Here is a tiny trained network, its code and every weight. The questions are about switching its units off for an input and a class, where a switched-off unit gives its printed mean instead of its output.

import numpy as np


def w(rows, s, z=0):
    codes = np.array(rows[::2]) - 128.0
    scale = np.full(codes.shape[1], s)
    scale[-1] = z or s
    return codes * scale


def f(y):
    return y / 2 * (1 + np.tanh(0.7978845608 * (y + 0.044715 * y**3)))


def log_softmax(a):
    a = a - a.max(-1, keepdims=True)
    return a - np.log(np.exp(a).sum(-1, keepdims=True))


def net(x, mask):
    res = np.array(x, float).reshape(1, 3) / 4 @ E
    y = f(res @ A[0][:, :-1].T + A[0][:, -1])
    res = res + np.where(mask, y, B[0][:, -1]) @ B[0][:, :-1]
    return log_softmax(res[-1] @ U[:, :-1].T + U[:, -1])


A, B = {}, {}
E = w([
[217,192,135,138],'x0',
[37,141,130,246],'x1',
[87,189,68,108],'x2',
],0.012)
A[0] = w([
[118,80,108,69,253],'n1',
[40,105,100,122,176],'n2',
[157,133,174,186,236],'n3',
[199,128,178,148,56],'n4',
[172,166,105,77,222],'n5',
[185,5,195,95,122],'n6',
[129,254,125,157,119],'n7',
[218,117,176,159,113],'n8',
],0.018,0.0035)
B[0] = w([
[152,30,164,119,199],'n1',
[5,76,230,136,232],'n2',
[172,8,99,101,197],'n3',
[199,140,225,142,188],'n4',
[156,108,60,26,232],'n5',
[79,106,69,252,250],'n6',
[103,99,53,188,237],'n7',
[192,80,219,105,210],'n8',
],0.022,0.013)
U = w([
[177,173,181,130,25],'0',
[183,182,172,189,57],'1',
[149,152,69,85,36],'2',
[162,67,44,250,169],'3',
[199,77,148,136,255],'4',
[74,146,148,177,154],'5',
],0.011,0.0051)

Each question gives the input, the list of numbers given to net, and the class t.
The units are the neurons (one row each of A and B). Each row of codes is followed by its name. A weight is (code - 128) times the scale printed after its matrix; where a second scale follows, it is the last column's (A, B and U).
mask holds one flag per neuron, in row order. A switched-off neuron (its flag False) gives its mean, the last column of its row in B, instead of its output. The means were averaged over made-up inputs and are rounded, as every weight is.
A unit's drop is (log p(t) with every unit on - log p(t) with that unit switched off) / (log p(t) with every unit on - log p(t) with every unit switched off).
The circuit of an input: a set's keep is (log p(t) with only the set's units on - log p(t) with every unit switched off) / (log p(t) with every unit on - log p(t) with every unit switched off). Starting from all 8 units, units are removed one at a time, each time the one whose removal leaves the highest keep (on an exact tie, the one counted first), for as long as the keep stays at least 0.8.
units of the circuit, in order: the units of the circuit, biggest drop first
top k neurons: the k neurons with the biggest drops, biggest first
drop of u: that unit's drop, to one decimal
input [-3,7,5], class 5: units of the circuit, in order -> n2
input [1,-2,0], class 4: top 2 neurons -> n7, n6
input [-3,1,-2], class 5: units of the circuit, in order -> n7, n3, n5
input [-2,-3,2], class 4: top 3 neurons -> n6, n7, n1
input [0,-7,4], class 2: top 2 neurons -> n5, n8
input [8,-3,4], class 4: top 3 neurons -> n8, n6, n4
input [8,-2,3], class 4: top 2 neurons -> n6, n8
input [0,6,8], class 5: top 2 neurons -> n2, n6
input [4,-3,4], class 2: top 2 neurons -> n6, n5
input [1,-6,-5], class 3: top 2 neurons -> n6, n2
input [-4,-4,7], class 4: top 2 neurons -> n1, n6
input [-7,-8,8], class 4: drop of n1 -> 2.1
input [-3,-8,7], class 2: drop of n2 -> 0.2
input [-6,-7,-6], class 3: drop of n6 -> 9.3
input [4,1,-3], class 4: drop of n2 -> 0.0
input [7,-5,6], class 2: units of the circuit, in order -> n5
